Below is a small trained network, with its code and all its weights. Each question gives an input and a class and asks what happens when units are switched off, that is, made to give their printed mean instead of their output.

import numpy as np


def w(rows, s, z=0):
    codes = np.array(rows[::2]) - 128.0
    scale = np.full(codes.shape[1], s)
    scale[-1] = z or s
    return codes * scale


def norm(h):
    return h / np.sqrt((h * h).mean(-1, keepdims=True) + 1e-5)


def f(y):
    return np.maximum(y, 0)


def log_softmax(a):
    a = a - a.max(-1, keepdims=True)
    return a - np.log(np.exp(a).sum(-1, keepdims=True))


def net(x, mask):
    res = np.array(x, float).reshape(1, 8) / 4 @ E
    u = 0
    for l in range(2):
        y = f(norm(res) @ A[l][:, :-1].T + A[l][:, -1])
        res = res + np.where(mask[u : u + 15], y, B[l][:, -1]) @ B[l][:, :-1]
        u += 15
    return log_softmax(norm(res)[-1] @ U[:, :-1].T + U[:, -1])


A, B = {}, {}
E = w([
[160,85,255,159,131],'x0',
[238,141,97,163,129],'x1',
[70,154,124,158,118],'x2',
[126,128,165,142,128],'x3',
[191,100,131,101,135],'x4',
[183,183,163,70,182],'x5',
[213,125,171,97,18],'x6',
[113,138,126,136,127],'x7',
],0.0065)
A[0] = w([
[93,56,131,87,117,82],'0.n1',
[141,142,137,93,2,103],'0.n2',
[115,76,108,141,225,66],'0.n3',
[131,108,123,155,181,45],'0.n4',
[133,132,141,86,75,111],'0.n5',
[129,131,110,123,173,65],'0.n6',
[138,76,167,120,120,4],'0.n7',
[190,144,146,150,76,99],'0.n8',
[150,82,189,176,138,166],'0.n9',
[165,97,127,127,34,68],'0.n10',
[145,185,187,84,19,85],'0.n11',
[114,128,25,107,115,143],'0.n12',
[156,227,193,169,179,197],'0.n13',
[117,78,121,213,91,113],'0.n14',
[136,121,163,120,117,98],'0.n15',
],0.0083,0.0025)
B[0] = w([
[131,130,164,82,90,175],'0.n1',
[111,59,187,194,202,254],'0.n2',
[119,106,134,222,150,219],'0.n3',
[87,120,91,190,201,163],'0.n4',
[101,116,150,239,253,190],'0.n5',
[98,112,118,152,134,159],'0.n6',
[117,122,29,79,149,159],'0.n7',
[184,155,97,186,178,226],'0.n8',
[191,166,46,61,80,241],'0.n9',
[131,106,137,204,151,230],'0.n10',
[138,123,151,188,212,253],'0.n11',
[136,102,158,111,54,252],'0.n12',
[157,139,83,72,56,244],'0.n13',
[217,85,106,48,32,216],'0.n14',
[115,92,160,48,172,164],'0.n15',
],0.0052,0.0037)
A[1] = w([
[138,185,137,117,201,87],'1.n1',
[138,162,126,85,149,106],'1.n2',
[116,146,105,123,178,133],'1.n3',
[113,157,85,128,115,241],'1.n4',
[106,88,149,98,143,134],'1.n5',
[112,126,151,86,109,143],'1.n6',
[112,64,175,107,159,7],'1.n7',
[185,116,71,117,123,139],'1.n8',
[150,121,185,161,122,208],'1.n9',
[62,107,153,101,149,158],'1.n10',
[149,112,141,131,84,50],'1.n11',
[107,140,175,116,107,180],'1.n12',
[125,125,125,153,162,78],'1.n13',
[131,134,131,164,49,248],'1.n14',
[153,245,145,96,125,115],'1.n15',
],0.013,0.0017)
B[1] = w([
[146,50,168,157,70,202],'1.n1',
[86,86,81,103,62,168],'1.n2',
[100,113,226,130,164,180],'1.n3',
[167,162,158,69,165,195],'1.n4',
[212,210,121,114,121,170],'1.n5',
[88,188,129,104,73,150],'1.n6',
[156,195,3,150,83,188],'1.n7',
[186,170,118,96,64,254],'1.n8',
[101,136,91,72,227,221],'1.n9',
[241,137,120,179,70,199],'1.n10',
[106,127,148,100,208,167],'1.n11',
[161,185,132,57,160,154],'1.n12',
[122,118,146,225,161,168],'1.n13',
[72,129,139,43,135,208],'1.n14',
[113,67,165,74,93,194],'1.n15',
],0.0059,0.0056)
U = w([
[64,219,85,57,138,253],'0',
[33,104,161,191,222,174],'1',
[92,255,111,94,83,94],'2',
[42,77,162,49,66,19],'3',
],0.0064,0.0023)

Each question gives the input, the list of numbers given to net, and the class t.
The units are the neurons (one row each of A and B). Each row of codes is followed by its name. A weight is (code - 128) times the scale printed after its matrix; where a second scale follows, it is the last column's (A, B and U).
mask holds one flag per neuron, layer by layer. A switched-off neuron (its flag False) gives its mean, the last column of its row in B, instead of its output. The means were averaged over made-up inputs and are rounded, as every weight is.
A unit's drop is (log p(t) with every unit on - log p(t) with that unit switched off) / (log p(t) with every unit on - log p(t) with every unit switched off).
The circuit of an input: a set's keep is (log p(t) with only the set's units on - log p(t) with every unit switched off) / (log p(t) with every unit on - log p(t) with every unit switched off). Starting from the 12 units with the biggest drops (on a tie, the unit counted first), units are removed one at a time, each time the one whose removal leaves the highest keep (on an exact tie, the one counted first), for as long as the keep stays at least 0.8.
circuit, biggest first: the units of the circuit, biggest drop first
top k neurons: the k neurons with the biggest drops, biggest first
k most important neurons of layer l: the k neurons of layer l with the biggest drops, biggest first
drop of u: that unit's drop, to one decimal
input [0,-7,4,6,1,6,8,2], class 1: circuit, biggest first : 0.n11, 0.n5, 0.n2
input [1,-6,-8,-4,-7,2,-4,0], class 2: circuit, biggest first : 1.n10, 1.n7
input [-2,-5,8,6,-4,8,8,5], class 1: 3 most important neurons of layer 0 : 0.n11, 0.n5, 0.n2
input [7,2,-2,2,-7,-6,8,-7], class 1: circuit, biggest first : 0.n2, 0.n11, 1.n9, 1.n8
input [1,-1,1,-2,-4,8,0,-7], class 3: top neuron : 1.n15
input [0,-7,-7,-5,-2,-7,-5,-1], class 2: 3 most important neurons of layer 1 : 1.n10, 1.n5, 1.n7
input [0,-4,-5,-2,-1,6,1,7], class 3: top 2 neurons : 1.n1, 1.n15
input [-6,3,-5,0,-7,2,7,2], class 1: top 3 neurons : 0.n2, 0.n11, 0.n5
input [-4,-6,-4,0,-5,-1,-2,0], class 2: top 2 neurons : 1.n10, 1.n9
input [-7,-2,0,-4,0,2,8,-2], class 1: top 2 neurons : 0.n2, 0.n5
input [0,-2,-7,-5,-8,5,-3,-2], class 3: 2 most important neurons of layer 1 : 1.n1, 1.n2
input [0,-6,4,-6,5,3,-4,6], class 2: 2 most important neurons of layer 1 : 1.n10, 1.n5
input [6,-6,8,2,2,1,3,0], class 0: top 2 neurons : 1.n9, 1.n12
input [-2,5,-8,0,0,0,5,-4], class 1: top neuron : 0.n2
input [0,0,-6,-1,6,1,4,-2], class 1: drop of 0.n3 : -0.1
input [8,4,-1,3,3,-2,-7,8], class 0: drop of 1.n4 : -0.1
input [2,1,1,3,3,0,6,-6], class 1: drop of 0.n11 : 0.1
